Below is a small trained network, with its code and all its weights. Each question gives an input and a target symbol and asks what happens when units are switched off, that is, made to give their printed mean instead of their output.

import numpy as np


def w(rows, s, z=0):
    codes = np.array(rows[::2]) - 128.0
    scale = np.full(codes.shape[1], s)
    scale[-1] = z or s
    return codes * scale


def f(y):
    return np.maximum(y, 0)


def softmax(a):
    e = np.exp(a - a.max(-1, keepdims=True))
    return e / e.sum(-1, keepdims=True)


def log_softmax(a):
    a = a - a.max(-1, keepdims=True)
    return a - np.log(np.exp(a).sum(-1, keepdims=True))


def net(x, mask):
    ids = ['ΞΦΨβγδεζηθλμπσω'.index(c) for c in x.split()]
    T = len(ids)
    res = E[ids] + P[:T]
    u = 0
    for l in range(2):
        r = res
        for j in range(3):
            rows = slice(2 * j, 2 * j + 2)
            q, k, v = (r @ M[l][rows].T for M in (Q, K, V))
            z = softmax(np.where(np.tri(T) > 0, q @ k.T / 2**0.5, -1e9)) @ v
            o = O[l][rows]
            res = res + np.where(mask[u + j], z, o[:, -1]) @ o[:, :-1]
        u += 3
        y = f(res @ A[l][:, :-1].T + A[l][:, -1])
        res = res + np.where(mask[u : u + 8], y, B[l][:, -1]) @ B[l][:, :-1]
        u += 8
    return log_softmax(res[-1] @ U[:, :-1].T + U[:, -1])


Q, K, V, O, A, B = {}, {}, {}, {}, {}, {}
E = w([
[205,149,138,145,93,162,166,15,114,170,120,87],'Ξ',
[207,155,183,157,10,127,115,185,63,128,44,74],'Φ',
[136,89,152,94,87,123,100,141,84,89,178,151],'Ψ',
[179,141,198,63,184,120,159,131,56,75,48,153],'β',
[152,136,20,117,116,173,99,168,92,139,99,157],'γ',
[207,174,100,193,115,44,73,220,111,41,113,145],'δ',
[123,131,65,197,52,79,146,157,125,175,161,10],'ε',
[58,96,204,83,123,220,158,129,148,173,47,69],'ζ',
[147,183,146,157,159,199,113,148,122,111,119,120],'η',
[198,131,68,139,142,84,247,147,98,82,193,164],'θ',
[180,114,100,89,63,210,148,156,200,42,138,92],'λ',
[141,82,107,170,131,94,144,154,189,117,50,177],'μ',
[102,117,192,80,101,23,153,137,188,95,111,51],'π',
[96,164,138,139,134,154,131,153,145,242,214,142],'σ',
[141,88,134,104,56,130,237,204,66,157,96,146],'ω',
],0.015)
P = w([
[70,108,116,155,120,124,137,86,136,131,113,135],'0',
[135,75,140,129,190,120,144,157,115,125,143,34],'1',
[131,88,133,124,195,110,139,174,114,129,140,20],'2',
[135,97,125,111,194,92,144,176,121,132,135,16],'3',
[132,94,113,97,196,87,146,181,120,130,131,6],'4',
[124,113,104,77,201,72,148,192,130,135,125,7],'5',
[131,120,108,80,199,68,146,200,128,142,131,1],'6',
],0.0081)
Q[0] = w([
[115,190,79,188,159,161,110,119,143,150,112,131],'L0H1',
[70,117,142,138,66,138,63,45,100,91,146,252],'L0H1',
[66,141,85,156,122,96,121,106,176,105,127,218],'L0H2',
[120,168,123,177,91,110,97,24,131,124,129,204],'L0H2',
[181,67,160,129,100,107,194,196,112,143,165,71],'L0H3',
[126,170,161,170,172,171,137,136,143,97,121,110],'L0H3',
],0.015)
K[0] = w([
[158,7,150,132,117,148,89,112,113,102,162,128],'L0H1',
[183,146,106,130,213,148,106,194,126,167,167,42],'L0H1',
[184,83,140,102,169,165,104,216,186,179,198,105],'L0H2',
[200,108,126,79,198,119,132,171,99,142,129,64],'L0H2',
[48,191,106,126,89,112,99,75,147,121,146,217],'L0H3',
[121,138,70,64,97,76,112,156,148,134,146,135],'L0H3',
],0.015)
V[0] = w([
[171,61,201,137,2,190,105,138,122,119,178,167],'L0H1',
[28,88,84,118,151,137,119,105,151,30,226,95],'L0H1',
[152,116,127,96,172,147,222,34,83,86,91,144],'L0H2',
[70,167,162,155,181,146,132,131,73,118,207,115],'L0H2',
[148,92,87,100,119,172,80,96,160,164,96,169],'L0H3',
[126,173,37,41,121,99,140,132,54,131,99,46],'L0H3',
],0.0058)
O[0] = w([
[97,87,137,118,72,143,128,125,59,97,174,147,254],'L0H1',
[140,136,150,103,101,109,48,107,138,95,168,136,156],'L0H1',
[83,96,78,184,149,80,80,141,157,122,138,129,191],'L0H2',
[155,110,123,160,135,116,101,42,113,123,81,125,47],'L0H2',
[142,108,98,91,146,174,117,141,138,170,118,110,22],'L0H3',
[160,2,182,158,111,150,120,149,144,141,169,119,212],'L0H3',
],0.0087,0.0008)
A[0] = w([
[124,110,118,151,144,181,116,121,119,134,115,196,64],'L0N1',
[98,92,143,70,212,89,129,105,87,108,91,124,2],'L0N2',
[201,121,97,104,131,97,147,138,91,107,70,105,141],'L0N3',
[162,141,128,77,135,92,73,160,122,118,146,148,48],'L0N4',
[171,121,102,124,95,144,179,138,171,113,105,190,138],'L0N5',
[140,119,190,253,148,237,108,117,94,97,151,160,104],'L0N6',
[241,92,103,126,96,140,128,143,187,44,107,133,108],'L0N7',
[160,211,139,77,136,103,82,196,152,177,145,138,33],'L0N8',
],0.0077,0.0059)
B[0] = w([
[151,162,127,186,111,81,129,168,77,122,98,76,130],'L0N1',
[144,113,184,197,103,185,123,153,164,156,199,185,148],'L0N2',
[70,129,199,204,156,242,126,62,131,146,186,138,253],'L0N3',
[135,164,125,137,165,164,152,88,171,146,105,136,143],'L0N4',
[111,137,115,200,175,164,150,119,93,68,157,70,161],'L0N5',
[162,175,46,2,139,54,163,163,143,125,76,30,187],'L0N6',
[16,166,187,186,158,154,104,100,83,184,178,109,204],'L0N7',
[148,75,115,171,130,160,111,62,91,59,113,128,156],'L0N8',
],0.006,0.0044)
Q[1] = w([
[189,138,135,127,90,98,124,110,159,137,101,191],'L1H1',
[88,60,162,153,192,192,127,148,113,131,183,12],'L1H1',
[157,111,127,170,201,181,142,136,76,120,150,80],'L1H2',
[45,109,176,174,121,160,142,148,98,144,209,90],'L1H2',
[59,119,135,176,172,151,144,143,96,147,157,71],'L1H3',
[73,127,144,162,189,176,131,117,76,110,166,7],'L1H3',
],0.014)
K[1] = w([
[173,75,137,149,224,130,114,198,67,113,145,51],'L1H1',
[109,205,86,130,5,96,162,73,151,80,54,232],'L1H1',
[46,121,131,138,78,111,128,37,147,144,118,214],'L1H2',
[109,217,83,152,75,144,162,103,160,120,58,212],'L1H2',
[90,183,110,93,12,107,149,61,159,107,120,221],'L1H3',
[102,156,81,123,10,102,112,66,163,89,79,250],'L1H3',
],0.011)
V[1] = w([
[77,162,166,106,166,144,52,185,93,76,76,149],'L1H1',
[254,190,110,103,140,182,83,145,191,111,111,54],'L1H1',
[42,98,254,115,161,113,136,87,77,186,132,80],'L1H2',
[175,147,159,208,139,119,80,207,92,129,191,155],'L1H2',
[184,118,83,61,104,132,108,99,68,147,121,205],'L1H3',
[179,81,155,83,105,28,93,99,150,72,91,87],'L1H3',
],0.0062)
O[1] = w([
[64,92,116,75,218,134,167,93,153,78,134,207,138],'L1H1',
[42,71,124,112,172,62,124,91,18,174,137,95,35],'L1H1',
[72,114,103,131,42,87,185,40,149,117,98,234,227],'L1H2',
[152,107,224,194,180,222,97,168,103,145,131,162,101],'L1H2',
[127,75,85,157,172,192,152,108,165,148,196,22,2],'L1H3',
[3,208,168,168,151,179,129,177,107,119,137,100,29],'L1H3',
],0.0071,0.0031)
A[1] = w([
[204,140,134,134,48,155,104,169,231,122,136,165,27],'L1N1',
[132,154,10,190,95,190,61,124,8,113,108,220,92],'L1N2',
[134,115,110,79,153,139,86,138,155,240,191,163,105],'L1N3',
[28,211,153,106,102,131,134,174,109,105,122,143,6],'L1N4',
[154,101,144,81,96,107,69,123,69,83,171,152,129],'L1N5',
[129,169,97,76,156,120,1,75,108,153,75,139,1],'L1N6',
[70,133,63,89,95,85,159,68,120,94,100,178,30],'L1N7',
[93,108,176,60,76,222,107,146,217,187,42,127,15],'L1N8',
],0.0073,0.0075)
B[1] = w([
[57,149,134,138,225,86,170,88,45,125,202,115,255],'L1N1',
[198,61,246,103,179,124,141,141,162,175,182,2,218],'L1N2',
[79,207,173,106,105,118,128,136,135,149,114,194,218],'L1N3',
[206,95,68,95,145,128,133,119,140,236,187,181,225],'L1N4',
[129,144,34,163,82,136,112,96,114,125,73,204,238],'L1N5',
[144,100,111,123,199,171,188,168,87,80,118,42,143],'L1N6',
[142,123,244,129,181,119,98,197,145,140,158,39,232],'L1N7',
[95,140,70,182,199,47,98,76,29,103,186,87,189],'L1N8',
],0.0075,0.0023)
U = w([
[204,163,117,137,97,138,158,4,171,155,113,127,126],'Ξ',
[130,173,191,164,44,135,121,161,79,122,78,99,78],'Φ',
[151,83,94,95,68,104,52,142,89,61,168,189,233],'Ψ',
[155,124,223,103,164,158,153,119,119,98,98,193,89],'β',
[190,33,124,85,149,151,91,170,165,182,170,121,113],'γ',
[182,167,152,215,160,76,50,135,143,89,165,136,58],'δ',
[126,120,48,197,54,90,136,174,154,155,129,78,84],'ε',
[56,122,118,115,175,100,115,100,74,137,108,108,154],'ζ',
[185,221,68,83,159,134,136,184,159,81,66,116,234],'η',
[176,134,110,152,154,88,216,135,111,80,226,152,4],'θ',
[71,139,123,130,84,217,128,123,188,62,180,103,166],'λ',
[100,80,79,232,157,129,139,141,236,131,57,181,188],'μ',
[129,112,204,80,98,52,143,130,200,74,142,110,89],'π',
[103,197,134,104,121,125,124,143,170,202,171,179,160],'σ',
[117,84,128,110,75,151,254,205,96,129,106,138,49],'ω',
],0.0063,0.0047)

Each question gives the input, a string of symbols that net reads in full, and the target symbol t.
The units are the heads (2 rows each of Q, K, V and O) and the neurons (one row each of A and B). Each row of codes is followed by its name. A weight is (code - 128) times the scale printed after its matrix; where a second scale follows, it is the last column's (O, A, B and U).
mask holds one flag per unit, layer by layer, with each layer's heads first. A switched-off unit (its flag False) gives its mean, the last column of its rows in O or B, instead of its output. The means were averaged over made-up inputs and are rounded, as every weight is.
A unit's drop is (log p(t) with every unit on - log p(t) with that unit switched off) / (log p(t) with every unit on - log p(t) with every unit switched off).
The circuit of an input: a set's keep is (log p(t) with only the set's units on - log p(t) with every unit switched off) / (log p(t) with every unit on - log p(t) with every unit switched off). Starting from the 12 units with the biggest drops (on a tie, the unit counted first), units are removed one at a time, each time the one whose removal leaves the highest keep (on an exact tie, the one counted first), for as long as the keep stays at least 0.8.
circuit, biggest first: the units of the circuit, biggest drop first
k most important neurons: the k neurons with the biggest drops, biggest first
k most important neurons of layer l: the k neurons of layer l with the biggest drops, biggest first
which heads matter: for each layer, one digit per head in row order, 1 if its drop is at least 0.15 and else 0, layers parted by /
input γ η σ γ β, target γ: circuit, biggest first : (L1H3; L0H3)
input ω μ π Ξ η σ, target θ: 2 most important neurons : (L1N1; L0N6)
input π Ψ γ, target γ: which heads matter : 000 / 001
input η θ π Ξ π γ σ, target ζ: 2 most important neurons : (L0N6; L0N8)
input Ψ γ η, target λ: circuit, biggest first : (L1H3; L0H1)
input η Ψ η η γ η Φ, target ζ: 2 most important neurons : (L0N6; L0N3)
input σ η Ξ σ η μ, target Ξ: circuit, biggest first : (L0H2; L1H3; L0H3; L0N3)
input Ψ π ω β η β γ, target λ: most important neuron : (L0N3)
input ζ η γ λ ζ δ, target π: circuit, biggest first : (L1H2; L1N7)
input λ δ Φ δ η η η, target Ψ: circuit, biggest first : (L0N7; L0H1; L1H3; L1N5)
input η θ η σ π Ψ Ψ, target ζ: circuit, biggest first : (L1H1; L0N6; L0H2)
input δ Ψ β β η Ψ Φ, target β: which heads matter : 000 / 110
input ω σ η η η γ, target θ: 2 most important neurons of layer 1 : (L1N1; L1N2)
input ω Ξ Ψ λ, target θ: which heads matter : 100 / 101
input γ η θ η ε η γ, target γ: circuit, biggest first : (L1H3; L1N2)
input π γ η Φ π π, target σ: circuit, biggest first : (L1H3; L1N4; L0N3)
input γ η ζ, target γ: which heads matter : 001 / 011
input β λ γ ζ λ, target μ: which heads matter : 110 / 000
input γ η β η β σ, target γ: most important neuron : (L0N8)
input Ψ ε ζ μ Ξ, target λ: circuit, biggest first : (L1H3; L0H1; L0N3; L1H1)
input σ θ η η π Ψ η, target Ξ: circuit, biggest first : (L0H2; L1H3)
input η η η π η η ω, target ζ: circuit, biggest first : (L1H1; L0N6; L0N3; L0H2)
input η β δ β, target ζ: circuit, biggest first : (L1H1; L0N6)
input μ ζ η, target η: which heads matter : 000 / 010
input ζ η Φ Φ η γ η, target π: 2 most important neurons : (L1N7; L0N6)
input Ξ λ Ξ μ, target ε: which heads matter : 000 / 110
input μ Ψ σ θ γ γ Ξ, target η: which heads matter : 011 / 010
input σ η ζ Ψ σ, target Ξ: most important neuron : (L0N8)
